Here is a tiny trained network, its code and every weight. The questions are about switching its units off for an input and a class, where a switched-off unit gives its printed mean instead of its output.

import numpy as np


def w(rows, s, z=0):
    codes = np.array(rows[::2]) - 128.0
    scale = np.full(codes.shape[1], s)
    scale[-1] = z or s
    return codes * scale


def f(y):
    return y / 2 * (1 + np.tanh(0.7978845608 * (y + 0.044715 * y**3)))


def log_softmax(a):
    a = a - a.max(-1, keepdims=True)
    return a - np.log(np.exp(a).sum(-1, keepdims=True))


def net(x, mask):
    res = np.array(x, float).reshape(1, 7) / 4 @ E
    y = f(res @ A[0][:, :-1].T + A[0][:, -1])
    res = res + np.where(mask, y, B[0][:, -1]) @ B[0][:, :-1]
    return log_softmax(res[-1] @ U[:, :-1].T + U[:, -1])


A, B = {}, {}
E = w([
[130,126,127,128,129,126],'x0',
[205,172,153,254,211,95],'x1',
[83,200,47,124,211,230],'x2',
[129,128,131,124,129,127],'x3',
[56,36,238,139,205,180],'x4',
[130,125,126,126,132,128],'x5',
[130,127,127,123,132,127],'x6',
],0.0082)
A[0] = w([
[80,125,27,75,90,146,2],'n0',
[141,121,133,133,123,142,116],'n1',
[207,93,161,172,56,24,28],'n2',
[129,66,189,152,127,102,77],'n3',
[163,116,156,134,94,93,187],'n4',
[74,114,158,169,230,156,13],'n5',
[104,77,169,127,95,114,116],'n6',
[146,127,155,141,105,125,133],'n7',
[97,117,135,130,107,106,106],'n8',
[170,158,43,101,9,76,74],'n9',
[163,152,101,111,37,125,60],'n10',
[106,78,160,101,106,143,128],'n11',
[141,113,128,150,121,105,103],'n12',
[112,92,158,118,97,121,120],'n13',
[211,203,85,196,151,108,109],'n14',
[179,186,70,111,40,102,199],'n15',
[101,108,142,128,101,118,109],'n16',
[160,200,45,144,177,143,119],'n17',
[202,141,202,241,180,104,65],'n18',
[127,106,151,106,111,165,107],'n19',
[63,145,80,73,200,215,25],'n20',
],0.012,0.0094)
B[0] = w([
[154,147,114,178,109,241,160],'n0',
[126,141,123,127,132,121,125],'n1',
[115,170,107,177,116,241,207],'n2',
[150,101,128,81,136,72,173],'n3',
[92,112,126,107,127,101,196],'n4',
[105,155,89,159,92,217,171],'n5',
[171,126,116,89,132,64,173],'n6',
[121,119,140,115,136,123,144],'n7',
[142,127,119,104,134,122,134],'n8',
[36,89,151,121,135,85,223],'n9',
[103,119,137,124,170,82,167],'n10',
[162,127,112,109,121,49,173],'n11',
[112,113,132,120,121,144,134],'n12',
[168,140,144,116,146,76,161],'n13',
[228,123,120,67,105,88,219],'n14',
[74,147,118,195,143,199,249],'n15',
[161,111,146,123,134,116,141],'n16',
[233,136,142,96,110,144,203],'n17',
[2,124,131,172,143,148,219],'n18',
[136,152,147,120,125,93,141],'n19',
[16,105,148,157,148,86,181],'n20',
],0.023,0.013)
U = w([
[50,70,153,133,165,86,242],'0',
[135,162,81,179,102,232,130],'1',
[254,123,127,69,109,87,6],'2',
],0.0088,0.0021)

Each question gives the input, the list of numbers given to net, and the class t.
The units are the neurons (one row each of A and B). Each row of codes is followed by its name. A weight is (code - 128) times the scale printed after its matrix; where a second scale follows, it is the last column's (A, B and U).
mask holds one flag per neuron, in row order. A switched-off neuron (its flag False) gives its mean, the last column of its row in B, instead of its output. The means were averaged over made-up inputs and are rounded, as every weight is.
A unit's drop is (log p(t) with every unit on - log p(t) with that unit switched off) / (log p(t) with every unit on - log p(t) with every unit switched off).
The circuit of an input: a set's keep is (log p(t) with only the set's units on - log p(t) with every unit switched off) / (log p(t) with every unit on - log p(t) with every unit switched off). Starting from the 12 units with the biggest drops (on a tie, the unit counted first), units are removed one at a time, each time the one whose removal leaves the highest keep (on an exact tie, the one counted first), for as long as the keep stays at least 0.8.
circuit, biggest first: the units of the circuit, biggest drop first
most important unit: the unit with the biggest drop
top k neurons: the k neurons with the biggest drops, biggest first
drop of u: that unit's drop, to one decimal
input [-3,2,7,-1,7,-6,-4], class 1: most important unit	n5
input [-8,2,-4,-1,-5,-2,0], class 1: top 3 neurons	n2; n15; n20
input [4,0,-1,6,6,-5,-3], class 2: circuit, biggest first	n18; n15
input [4,1,7,7,0,-6,0], class 2: top 4 neurons	n15; n17; n18; n2
input [-8,5,-5,-2,0,5,-7], class 1: top 4 neurons	n2; n9; n20; n10
input [-6,-6,3,2,-1,5,4], class 1: top 2 neurons	n0; n9
input [2,3,-7,-6,-5,-8,-5], class 1: top 2 neurons	n2; n15
input [1,2,-5,2,-7,6,-5], class 1: top 4 neurons	n2; n15; n20; n3
input [5,-6,0,-5,6,0,8], class 2: top 4 neurons	n18; n9; n15; n11
input [-1,1,6,-5,6,-5,-5], class 1: top 2 neurons	n5; n9
input [2,5,-7,-2,-3,-8,-2], class 1: drop of n2	5.1
input [4,5,4,-5,7,1,8], class 1: drop of n5	3.1
input [5,7,4,-4,-1,-3,-7], class 2: drop of n14	0.8
input [-5,3,2,-2,-3,0,3], class 2: drop of n14	0.1
input [-6,2,-6,-5,-3,-6,-5], class 1: circuit, biggest first	n2
